Below is a small trained network, with its code and all its weights. Each question gives an input and a class and asks what happens when units are switched off, that is, made to give their printed mean instead of their output.

import numpy as np


def w(rows, s, z=0):
    codes = np.array(rows[::2]) - 128.0
    scale = np.full(codes.shape[1], s)
    scale[-1] = z or s
    return codes * scale


def f(y):
    return y / 2 * (1 + np.tanh(0.7978845608 * (y + 0.044715 * y**3)))


def log_softmax(a):
    a = a - a.max(-1, keepdims=True)
    return a - np.log(np.exp(a).sum(-1, keepdims=True))


def net(x, mask):
    res = np.array(x, float).reshape(1, 8) / 4 @ E
    y = f(res @ A[0][:, :-1].T + A[0][:, -1])
    res = res + np.where(mask, y, B[0][:, -1]) @ B[0][:, :-1]
    return log_softmax(res[-1] @ U[:, :-1].T + U[:, -1])


A, B = {}, {}
E = w([
[126,129,125,131,125,123,130,126,125,124],'x0',
[89,64,106,209,123,210,125,124,70,208],'x1',
[209,159,210,243,137,72,158,189,152,201],'x2',
[158,240,97,107,131,179,112,205,25,122],'x3',
[24,175,183,99,131,46,29,102,65,201],'x4',
[168,143,75,32,134,91,246,63,96,253],'x5',
[126,133,133,127,133,131,133,126,128,127],'x6',
[32,99,148,98,131,112,229,252,135,128],'x7',
],0.0062)
A[0] = w([
[131,131,119,83,133,105,186,96,123,173,110],'neuron 1',
[142,202,115,121,110,167,127,165,88,135,78],'neuron 2',
[108,134,176,158,133,152,71,180,147,71,36],'neuron 3',
[155,157,137,48,137,77,122,124,158,53,105],'neuron 4',
[171,134,100,121,118,137,78,93,154,163,42],'neuron 5',
[147,136,104,96,124,116,185,95,118,197,28],'neuron 6',
[145,186,128,112,120,170,119,168,72,126,79],'neuron 7',
[105,116,167,173,124,148,70,164,139,53,5],'neuron 8',
[97,94,57,51,114,186,123,75,118,53,29],'neuron 9',
[181,117,106,155,118,180,200,127,148,77,6],'neuron 10',
[169,107,93,149,111,164,165,132,142,84,56],'neuron 11',
[223,172,95,167,124,139,45,26,135,137,13],'neuron 12',
[43,113,133,105,119,108,204,254,148,142,2],'neuron 13',
[180,139,162,173,158,98,137,152,133,157,54],'neuron 14',
[166,177,142,72,109,47,151,127,169,84,84],'neuron 15',
[151,156,112,117,127,134,118,167,97,132,57],'neuron 16',
[51,145,171,111,105,60,88,116,75,177,22],'neuron 17',
[60,176,170,113,127,78,38,85,98,195,21],'neuron 18',
[177,143,154,196,116,85,148,169,145,168,54],'neuron 19',
[102,29,169,132,115,79,136,69,201,141,16],'neuron 20',
[215,107,81,135,116,194,187,128,164,100,24],'neuron 21',
[84,156,185,117,104,106,109,86,80,167,29],'neuron 22',
[201,134,183,189,146,134,146,157,143,180,59],'neuron 23',
[112,112,158,165,105,156,68,170,150,77,17],'neuron 24',
[162,204,99,120,131,171,107,180,53,125,82],'neuron 25',
[154,209,143,78,137,78,114,136,183,75,67],'neuron 26',
[160,147,105,69,124,117,193,103,122,214,43],'neuron 27',
[76,84,52,89,133,189,126,101,101,110,102],'neuron 28',
[173,144,176,160,148,112,143,144,130,155,56],'neuron 29',
[88,74,83,200,114,225,125,116,86,206,9],'neuron 30',
[142,192,100,111,149,147,128,196,69,119,90],'neuron 31',
[168,137,99,70,137,96,178,108,105,196,21],'neuron 32',
[121,121,136,126,110,155,141,119,142,114,44],'neuron 33',
[72,124,86,75,124,160,89,102,128,93,51],'neuron 34',
],0.0087,0.0096)
B[0] = w([
[125,166,107,189,117,133,87,111,113,71,235],'neuron 1',
[91,77,132,124,119,107,145,96,191,136,183],'neuron 2',
[109,158,53,192,123,126,101,89,103,73,197],'neuron 3',
[146,103,136,183,128,182,130,144,85,225,244],'neuron 4',
[110,86,148,85,103,102,101,128,91,91,131],'neuron 5',
[96,145,84,193,107,125,87,120,116,73,181],'neuron 6',
[126,85,128,126,113,107,150,90,200,133,185],'neuron 7',
[98,165,55,193,105,117,81,88,87,85,184],'neuron 8',
[76,213,200,111,66,25,108,174,117,175,215],'neuron 9',
[141,82,76,104,196,103,75,208,141,92,175],'neuron 10',
[132,99,110,98,167,89,87,187,134,120,171],'neuron 11',
[83,78,227,9,134,188,210,83,25,36,235],'neuron 12',
[149,83,215,9,152,199,161,51,19,39,254],'neuron 13',
[82,170,147,69,67,78,115,155,129,158,165],'neuron 14',
[119,79,133,189,107,180,135,150,84,219,227],'neuron 15',
[71,73,152,110,85,90,121,112,163,124,120],'neuron 16',
[210,97,101,90,196,127,117,222,162,89,196],'neuron 17',
[196,101,69,98,198,106,120,237,147,97,222],'neuron 18',
[96,201,185,89,83,72,127,139,129,150,201],'neuron 19',
[94,84,108,98,111,127,177,45,254,135,191],'neuron 20',
[188,115,69,93,228,99,87,240,156,86,219],'neuron 21',
[138,111,91,111,130,110,124,194,145,113,151],'neuron 22',
[109,195,171,93,70,72,124,160,122,171,220],'neuron 23',
[92,165,63,189,91,98,106,94,76,78,171],'neuron 24',
[104,71,108,118,129,116,165,66,241,151,240],'neuron 25',
[127,64,118,174,109,169,129,154,86,196,218],'neuron 26',
[74,154,58,209,97,128,42,95,95,37,236],'neuron 27',
[153,188,193,127,95,87,143,147,132,184,232],'neuron 28',
[89,158,150,80,69,82,108,157,132,148,151],'neuron 29',
[139,49,137,179,107,170,127,167,81,233,196],'neuron 30',
[119,77,127,124,116,110,133,57,198,143,229],'neuron 31',
[70,156,89,199,98,124,64,93,102,68,197],'neuron 32',
[28,49,116,79,68,72,54,168,120,130,93],'neuron 33',
[126,194,166,112,91,63,142,162,140,141,167],'neuron 34',
],0.0085,0.0039)
U = w([
[106,175,78,203,118,114,99,99,102,57,110],'0',
[178,110,92,96,182,105,116,218,153,98,106],'1',
[115,213,177,100,89,69,135,147,133,165,92],'2',
[130,96,179,54,140,171,160,79,54,69,107],'3',
[111,76,116,129,120,115,151,53,246,146,109],'4',
[151,159,134,148,148,150,144,121,127,145,251],'5',
[136,82,125,193,115,168,127,152,74,219,109],'6',
],0.011,0.021)

Each question gives the input, the list of numbers given to net, and the class t.
The units are the neurons (one row each of A and B). Each row of codes is followed by its name. A weight is (code - 128) times the scale printed after its matrix; where a second scale follows, it is the last column's (A, B and U).
mask holds one flag per neuron, in row order. A switched-off neuron (its flag False) gives its mean, the last column of its row in B, instead of its output. The means were averaged over made-up inputs and are rounded, as every weight is.
A unit's drop is (log p(t) with every unit on - log p(t) with that unit switched off) / (log p(t) with every unit on - log p(t) with every unit switched off).
The circuit of an input: a set's keep is (log p(t) with only the set's units on - log p(t) with every unit switched off) / (log p(t) with every unit on - log p(t) with every unit switched off). Starting from the 12 units with the biggest drops (on a tie, the unit counted first), units are removed one at a time, each time the one whose removal leaves the highest keep (on an exact tie, the one counted first), for as long as the keep stays at least 0.8.
units of the circuit, in order: the units of the circuit, biggest drop first
unit that matters most: the unit with the biggest drop
top k neurons: the k neurons with the biggest drops, biggest first
drop of u: that unit's drop, to one decimal
input [7,-8,8,-6,-5,6,-5,0], class 2: top 3 neurons : [neuron 19; neuron 23; neuron 14]
input [0,6,-6,-6,-1,4,5,4], class 2: units of the circuit, in order : [neuron 28; neuron 9]
input [4,-5,-6,3,-5,1,-5,5], class 2: top 2 neurons : [neuron 9; neuron 28]
input [4,-7,6,-3,-8,5,-8,-7], class 1: top 2 neurons : [neuron 21; neuron 10]
input [1,-8,-2,-3,0,3,1,-7], class 6: units of the circuit, in order : [neuron 4; neuron 15]
input [-2,6,-3,-3,8,4,-7,7], class 1: unit that matters most : neuron 17
input [8,8,8,0,2,3,2,-6], class 2: top 2 neurons : [neuron 23; neuron 19]
input [-5,-1,-5,7,4,5,5,1], class 4: units of the circuit, in order : [neuron 25; neuron 31]
input [7,-8,-1,8,8,8,8,3], class 0: top 2 neurons : [neuron 27; neuron 32]
input [-8,-5,-8,1,-8,7,2,-5], class 1: top 3 neurons : [neuron 21; neuron 10; neuron 11]
input [-7,-8,7,3,5,-7,6,1], class 6: top 3 neurons : [neuron 26; neuron 15; neuron 4]
input [8,-6,1,-6,-8,6,-3,-8], class 1: top 3 neurons : [neuron 21; neuron 10; neuron 13]
input [5,7,-5,7,-3,-1,0,-6], class 4: units of the circuit, in order : [neuron 25; neuron 7]
input [-7,4,5,8,-2,5,-7,-8], class 3: unit that matters most : neuron 12
input [-3,4,7,-5,7,-5,6,1], class 1: units of the circuit, in order : [neuron 18; neuron 17]
input [-4,-6,6,-8,8,3,6,-8], class 1: top 2 neurons : [neuron 18; neuron 17]
input [-4,-7,-4,-6,-3,5,7,7], class 3: top 2 neurons : [neuron 13; neuron 30]
input [1,-8,-4,2,-7,8,-7,-6], class 0: top 3 neurons : [neuron 27; neuron 32; neuron 1]
input [4,-2,0,8,-8,-7,8,-6], class 1: top 4 neurons : [neuron 21; neuron 10; neuron 11; neuron 27]
input [3,0,-7,-3,4,-6,4,-5], class 2: units of the circuit, in order : [neuron 9; neuron 34]
input [-7,-7,-8,1,-5,-4,1,0], class 2: units of the circuit, in order : [neuron 9]
input [-6,1,0,5,4,0,8,8], class 3: drop of neuron 13 : 0.8
input [7,-2,7,-1,-7,-4,2,-6], class 1: drop of neuron 23 : -0.1
